Each row is followed by the band that its hidden value falls in (each part has its own value, ranges and names):
[  7.6  -4.0  20.6  16.9  12.1 -21.1  20.0  -6.6  25.5 -47.1   0.2 -32.3
   5.6  27.7 -25.6 -10.9   1.8   1.2   3.1  26.6 -19.9 -19.2  -9.6  15.5
 -26.3  25.2   4.4 -51.2  -3.3   2.9   0.0] | Nr
[-10.3  14.1   4.6  -4.5  -5.8  -3.1 -26.5  -8.6 -17.2  45.8   5.1  15.0
  -7.6  -3.5  55.3   0.3  -0.6  25.7  42.4  10.7  21.0  -1.0  30.1 -21.1
  28.4 -43.1   0.5  42.2 -15.4   3.8  13.3] | Cd
[  5.5 -11.9 -15.0  11.8   8.6   5.9   2.8  23.5  -3.7  -3.3  12.5  21.1
 -10.6 -23.1 -26.6   1.4   2.9  17.9   4.0  -6.0  -8.5  -5.8  -2.0   0.8
  11.5  20.8  -4.8 -34.0   1.3 -12.1  16.9] | Nr
[  7.0  -7.8  19.4  14.8   9.9 -16.0  24.5  -9.0  25.9 -57.9  -1.8 -34.9
   9.9  25.5 -25.4 -15.4   0.2  -8.5  -1.7  27.3 -15.2 -22.6 -11.0  16.1
 -23.2  22.1   5.0 -58.5  -2.4   3.2  -4.4] | gf
[ -7.6  15.2   3.6   9.8 -10.2  23.3  11.8  21.8  -5.0   7.0 -10.4 -59.1
  25.8 -31.0  32.5   6.5  -3.6  -3.4 -26.4   1.3  10.1  -5.6   1.2  -5.0
   8.9 -10.5  13.1  22.8   6.9 -21.3 -28.2] | jg
[  3.0   3.7  -6.1   1.4  -6.9  25.9 -20.3  30.1 -16.1  32.4  19.0  12.3
   0.5 -49.9  30.0   8.3   0.8  27.1  11.7   9.7   6.0  -6.9  12.2 -14.9
   8.5  -3.8   3.8 -15.8   7.5  -5.5  -9.9] | Nr
[ 12.8 -23.6  -8.9  17.2   5.9 -16.9  16.7  21.1  11.1 -28.6  15.2  45.9
 -10.2  -1.7 -39.0   8.4   2.5  19.2   7.6   4.1 -12.7 -21.9 -12.4  15.0
  -1.2  38.3  -7.3 -61.4  -8.1  -8.1  24.7] | Nr
[ -2.7   1.4  -0.6   3.7  -0.9 -12.9 -23.4 -22.5 -15.9  13.7  16.5  43.5
 -14.4  13.9  15.6 -12.0   1.4  12.7  40.5  25.3   5.1   4.8  20.9 -14.2
  12.7 -18.4   0.4  19.7  -9.2  11.7  21.6] | Cd
[ -9.8   6.6   0.7   4.3  -9.5   7.3  23.9  -6.8  -2.4   2.7  -4.4 -29.2
   8.4   8.9  11.2  -8.0  -3.6 -21.2 -28.5  15.8  -8.0   6.4   2.1  -2.6
  17.2 -12.3  15.5  14.9  21.7   3.2 -17.3] | jg
[-15.8  19.0  16.0   0.3  -6.6   5.7   6.3 -27.7   3.9   1.8  -3.7 -48.9
  -2.7  18.4  31.0 -15.5  -4.3 -17.3   5.6  37.3  -0.1   5.0  13.6 -10.1
  22.6 -19.6  18.4  18.9   8.6  22.0  -5.5] | fl
[ -3.2 -11.5  -3.8  -1.9  18.4  -4.4   9.4 -33.3  -9.8 -19.7  11.0  24.2
  -6.6  14.9 -31.5 -26.5   4.3 -25.7  31.1  25.7 -25.3  15.4   2.6 -10.2
  32.5   2.9  10.3   2.5   6.3  28.4  15.1] | Cd
[ 10.0 -27.6 -20.0  10.1   4.7 -25.0   6.8  -8.8  -6.2 -21.8  16.1  77.6
 -24.8  15.5 -61.1   3.9   5.3  18.1   8.4   2.7 -18.8   2.7  -6.1  10.5
   4.0  17.0  -8.0 -22.8  -4.6  -4.3  35.4] | Nr
[-14.7  17.2   4.5   3.4 -10.7  16.7  18.0 -13.6 -14.2  22.4  -0.1 -20.6
   6.9   1.6  40.8 -19.1  -2.4 -14.6 -12.8  30.7  -7.4  18.0  17.5 -17.1
  37.6 -18.9  18.8  23.7  20.8   8.0 -19.3] | fl
[-17.5   8.2  -9.1  -2.9  -1.9  26.2  12.8 -10.9 -30.1  19.3  10.1 -19.4
   3.2 -15.6  11.0 -14.9  -0.4 -22.1  -3.8   8.9 -15.5  25.2  18.4 -22.1
  56.8 -24.6  15.4  25.6  32.1   4.2 -16.6] | fl
[ -8.3  -3.3 -12.4   0.4  -4.8   6.5 -20.0 -11.5 -32.7  22.3  16.1  45.6
 -12.6   7.0  14.9 -17.0   0.9  -1.3  17.5  10.3  -1.9  20.9  20.8 -14.9
  29.0  -9.6  -0.7  31.6   6.1   1.2  11.1] | Cd
[-11.4  14.4   8.2   1.6 -10.2   6.5  16.1 -17.1   1.5   9.3  -2.3 -26.1
  10.9  15.0  22.4  -7.9  -4.7 -17.1 -14.5  32.3  -1.8   9.3  13.0  -8.3
  21.7 -14.4  14.5  14.2  14.8  11.7 -18.3] | jg
[ -6.7   7.3  -3.3   6.9  -9.8  19.1 -22.4  18.4 -11.3  24.9  12.6   9.2
   0.7 -36.2  27.6   6.1  -1.7  27.1 -10.9  12.0   8.2  -8.5  12.0 -13.3
   7.1   2.3   3.5  -4.5   4.4  -7.1  -3.5] | gf

[-17.1 -11.8 -26.3  16.0 -12.8   9.4   0.1   6.5   8.1  -7.2 -17.6  -0.6
 -10.2  21.8  -0.3  -2.6  -8.7   3.8  -7.0  -3.5  49.0  13.9  -7.8   4.3
  20.9  18.3] | A
[  6.7   5.4  14.1  16.1   3.5 -24.5  -6.0 -11.3 -26.7  18.1  48.7   2.1
 -10.2  16.6 -25.0  -4.2  30.9   5.9 -22.7 -16.9  12.6   3.4  10.8   5.0
 -19.0 -26.3] | G
[  6.2  -9.7 -40.1   7.8 -12.9   1.0  -0.8  26.4  -3.7   5.3  12.6  15.5
 -48.7  13.1  32.0   7.5 -23.2  17.5 -22.1  -4.2  98.8  15.6  -5.6   8.0
  35.5  19.0] | D
[-18.1  -6.0   4.5   6.8 -22.2 -13.2   2.1  -9.3 -14.4  13.0  40.4  -4.4
  -2.6  19.3 -19.5  -8.5   2.9   4.5 -20.9 -13.0  67.0   2.4  -0.1   5.7
   6.3  -7.0] | G
[ 30.5   1.2 -20.2 -15.6  41.6 -12.3   1.1   3.8  -7.2   9.3  -1.3  30.3
 -12.9  14.1 -36.0  62.2  45.3  -2.1 -10.0   7.1 -38.2  10.3  19.0   4.6
 -32.0 -54.6] | D
[ -4.8  11.0  18.9  14.6  -1.4   3.5 -10.3  -8.9  -1.9  -5.7  11.7 -22.1
  28.5 -12.5  27.5 -37.3  -4.4   0.5   8.3  -7.3 -45.3  -8.9  -1.2  -7.1
 -10.3   7.3] | U
[ 17.6  20.3   3.3  19.8  10.6  -8.8 -21.9  -0.9 -17.2   2.1  44.7 -16.0
 -13.6 -32.6  85.5 -64.1 -15.3  11.0   7.0 -13.7 -50.6  -2.7  -0.2  -5.6
 -18.9   4.1] | U
[ 35.5   7.3  18.9 -15.6   0.8 -21.4  -8.9  10.0 -14.8  16.8  54.3   2.9
 -58.4 -20.9  68.6 -18.6 -10.2   7.9  -4.9  -1.4   8.2  -4.7   4.0   1.5
  -5.5  -7.3] | A
[ 32.3   3.3  17.2 -17.6   5.5 -21.6  -2.1  12.1 -21.6  25.7  63.8  19.3
 -73.8  -7.3  64.8   1.5  -8.8  11.0 -17.8  -4.0  42.2   5.0   6.0   3.7
  -0.5 -14.2] | A
[-17.0 -13.8 -56.8  26.9 -19.1  17.9  -1.4  23.7   5.0  -9.1 -19.9   1.6
 -25.7  23.5  23.4   1.4 -22.7   9.4 -16.0  -7.8  72.8  22.9 -11.2   6.6
  36.8  38.3] | U
[-33.1   0.0   3.0  21.4 -14.9  12.1  -2.3 -19.1   2.6  -7.7   5.1 -21.6
  44.3   2.6 -20.4 -37.6  -0.7  -3.3   3.4  -9.3   0.5  -5.9 -10.1  -2.8
   1.2  15.3] | G
[-39.7 -16.1  -0.3  18.7 -41.1   8.2   5.3 -15.9  -1.7   1.5   0.6 -17.1
  19.7  24.7 -36.2 -23.0  -6.3   0.1 -13.6  -7.3  64.8   0.4  -8.9   5.1
  24.2  11.1] | G
[  8.2  13.8  26.4  -4.1   0.1 -15.4 -10.9  -7.0 -17.4   7.8  45.5 -18.1
   1.7 -20.5  38.7 -45.9  -3.6   6.4  -1.0 -11.1 -22.9  -8.5   2.4  -2.8
 -19.2  -4.7] | A
[-32.9  -2.6  38.9  14.3 -10.0 -30.4  -2.0 -53.3 -31.6  20.6  52.3 -21.7
  52.4  33.0 -83.6 -19.4  66.1  -3.0 -21.7 -22.7  -5.0 -10.8   9.5   3.6
 -26.2 -42.3] | C
[ 19.4   3.5   8.4 -13.9  25.9 -12.9  -0.5  -3.7  -9.6   9.9  22.7  15.6
  -4.6  -1.3 -24.4  24.5  24.6  -2.3  -2.2   2.8 -26.4   0.3  13.0   1.8
 -23.6 -14.5] | D
[-30.6 -14.2 -42.4  28.6 -25.2  18.0  -3.0  13.7   9.8  -8.7 -12.1  -6.7
   5.5  22.9  -3.5 -13.8 -15.1   9.9  -9.6  -7.5  51.7  11.8 -10.9   3.5
  29.2  34.7] | A
[ 19.2   0.6 -24.6  11.4  20.5 -19.5  -6.2   9.0 -17.8  13.7  32.9  20.3
 -41.1  10.3   4.6   7.4  15.1  12.1 -22.4  -5.8  32.4  16.6  10.7   8.2
  -8.3 -10.2] | U
[-22.5  11.3  -3.0  37.2  -4.1   8.2 -16.3 -14.8  -1.9 -12.1 -13.0 -30.2
  37.2  -1.5  16.6 -59.5  -2.2   4.6  14.2 -15.5 -55.0  -3.8  -3.9  -6.3
 -16.3  18.9] | U
[-12.8  -1.7  43.1  -5.9 -24.0 -10.3   3.7 -20.8  -8.1  10.9  35.2 -14.4
   6.9  -9.5 -18.5 -16.7   5.0  -3.7  -0.9  -6.8  12.9 -15.6  -2.9  -1.9
   4.9  -7.5] | G
[-10.9  -8.3  31.6 -13.6 -23.9  -1.3  12.4 -10.5  -2.0   4.9  12.2  -4.6
  -6.1   1.4 -31.4  -0.7  -9.0  -4.5  -5.3   2.6  49.6  -5.2  -6.8   1.7
  18.8   7.5] | G
[-11.1 -10.1  47.2  -9.2 -27.5 -22.3  10.9 -12.8 -22.9  23.1  56.0   0.9
 -39.7  17.0  -7.2  -5.3   7.4   0.4 -25.6  -6.7  79.8  -8.7  -2.4   6.6
  11.9 -12.6] | C
[ -2.9   6.4 -68.4  45.3  17.5   8.1 -22.2  12.9  -7.2 -10.8 -15.9  -5.2
  11.8  15.8  35.0 -29.9   4.5  17.5 -10.8 -17.1 -24.5  24.7   0.5   0.9
  -8.6  20.6] | U
[  2.7  -0.8  56.3 -16.0  -6.9 -25.8   3.5 -26.1 -19.4  19.4  49.5  -7.3
   4.1  -2.1 -29.8  -2.9  28.7  -3.9  -5.0  -2.5  15.2 -15.4   8.7  -0.3
 -14.9 -30.5] | C
